Below are the code and all the weights of a small trained network. Each question names an input and a class and asks about switching units off, where a switched-off unit gives its printed mean instead of its output.

import numpy as np


def w(rows, s, z=0):
    codes = np.array(rows[::2]) - 128.0
    scale = np.full(codes.shape[1], s)
    scale[-1] = z or s
    return codes * scale


def f(y):
    return np.maximum(y, 0)


def log_softmax(a):
    a = a - a.max(-1, keepdims=True)
    return a - np.log(np.exp(a).sum(-1, keepdims=True))


def net(x, mask):
    res = np.array(x, float).reshape(1, 5) / 4 @ E
    y = f(res @ A[0][:, :-1].T + A[0][:, -1])
    res = res + np.where(mask, y, B[0][:, -1]) @ B[0][:, :-1]
    return log_softmax(res[-1] @ U[:, :-1].T + U[:, -1])


A, B = {}, {}
E = w([
[194,126,28,101,253,169,183],'x0',
[43,40,117,131,176,68,91],'x1',
[187,200,180,48,192,52,131],'x2',
[74,142,58,221,164,1,111],'x3',
[176,35,206,177,122,132,159],'x4',
],0.0083)
A[0] = w([
[135,204,202,119,53,216,63,150],'neuron 1',
[197,120,222,120,88,199,136,154],'neuron 2',
[101,62,185,181,76,93,108,86],'neuron 3',
[162,219,180,57,203,28,127,174],'neuron 4',
[89,215,131,124,8,35,120,96],'neuron 5',
[70,193,107,69,99,80,143,75],'neuron 6',
[86,193,71,161,47,90,73,179],'neuron 7',
[151,114,110,32,169,243,75,254],'neuron 8',
[132,189,150,99,147,47,122,210],'neuron 9',
[90,157,99,195,254,40,83,142],'neuron 10',
[174,203,52,171,117,117,197,182],'neuron 11',
[141,180,177,85,3,218,105,136],'neuron 12',
[143,223,86,100,159,176,141,89],'neuron 13',
[153,141,191,96,68,176,152,173],'neuron 14',
],0.0094,0.0037)
B[0] = w([
[103,177,33,39,157,119,139,215],'neuron 1',
[95,39,186,1,26,74,182,216],'neuron 2',
[39,192,111,212,160,189,102,193],'neuron 3',
[151,207,109,99,234,133,28,228],'neuron 4',
[187,155,151,126,183,99,66,209],'neuron 5',
[108,136,141,95,116,113,93,170],'neuron 6',
[208,150,231,113,132,113,41,212],'neuron 7',
[91,78,33,165,173,106,187,220],'neuron 8',
[153,188,158,95,174,106,36,198],'neuron 9',
[101,115,161,63,41,217,106,252],'neuron 10',
[130,131,119,142,192,229,95,192],'neuron 11',
[58,184,73,75,141,122,90,227],'neuron 12',
[110,172,20,161,121,199,193,180],'neuron 13',
[108,72,115,46,62,149,136,201],'neuron 14',
],0.0083,0.013)
U = w([
[64,113,112,32,47,132,162,138],'0',
[156,216,181,158,92,93,234,2],'1',
[143,225,76,114,195,144,116,200],'2',
[156,152,109,116,104,178,126,28],'3',
[184,184,176,53,161,99,81,95],'4',
[177,56,79,138,169,95,207,85],'5',
[122,82,197,247,61,107,93,243],'6',
],0.011,0.0056)

Each question gives the input, the list of numbers given to net, and the class t.
The units are the neurons (one row each of A and B). Each row of codes is followed by its name. A weight is (code - 128) times the scale printed after its matrix; where a second scale follows, it is the last column's (A, B and U).
mask holds one flag per neuron, in row order. A switched-off neuron (its flag False) gives its mean, the last column of its row in B, instead of its output. The means were averaged over made-up inputs and are rounded, as every weight is.
A unit's drop is (log p(t) with every unit on - log p(t) with that unit switched off) / (log p(t) with every unit on - log p(t) with every unit switched off).
The circuit of an input: a set's keep is (log p(t) with only the set's units on - log p(t) with every unit switched off) / (log p(t) with every unit on - log p(t) with every unit switched off). Starting from the 12 units with the biggest drops (on a tie, the unit counted first), units are removed one at a time, each time the one whose removal leaves the highest keep (on an exact tie, the one counted first), for as long as the keep stays at least 0.8.
circuit, biggest first: the units of the circuit, biggest drop first
most important unit: the unit with the biggest drop
top k neurons: the k neurons with the biggest drops, biggest first
drop of u: that unit's drop, to one decimal
input [-3,-4,-6,3,-7], class 4: circuit, biggest first => [neuron 7]
input [3,1,4,7,-2], class 4: circuit, biggest first => [neuron 10; neuron 9]
input [-5,5,2,5,4], class 6: circuit, biggest first => [neuron 1; neuron 12]
input [-4,5,-5,8,-6], class 4: top 2 neurons => [neuron 7; neuron 5]
input [-3,4,-4,0,-6], class 4: top 2 neurons => [neuron 7; neuron 8]
input [-5,-4,-1,8,0], class 4: top 2 neurons => [neuron 5; neuron 7]
input [7,7,6,6,-2], class 4: top 4 neurons => [neuron 10; neuron 8; neuron 3; neuron 9]
input [2,3,-3,5,-6], class 4: circuit, biggest first => [neuron 7; neuron 8]
input [5,3,0,-8,-1], class 0: top 2 neurons => [neuron 2; neuron 5]
input [7,7,-8,5,-6], class 0: top 2 neurons => [neuron 10; neuron 4]
input [4,1,3,-6,0], class 0: top 2 neurons => [neuron 2; neuron 5]
input [-4,2,-4,3,-5], class 4: top 3 neurons => [neuron 7; neuron 5; neuron 8]
input [5,7,-3,-8,-2], class 5: top 2 neurons => [neuron 8; neuron 10]
input [8,-2,-4,-1,0], class 5: most important unit => neuron 4
input [2,-3,-1,4,8], class 6: drop of neuron 1 => 0.2
input [5,-1,-5,-5,4], class 0: drop of neuron 2 => 0.5
input [4,5,-3,-6,-4], class 5: drop of neuron 8 => 0.1
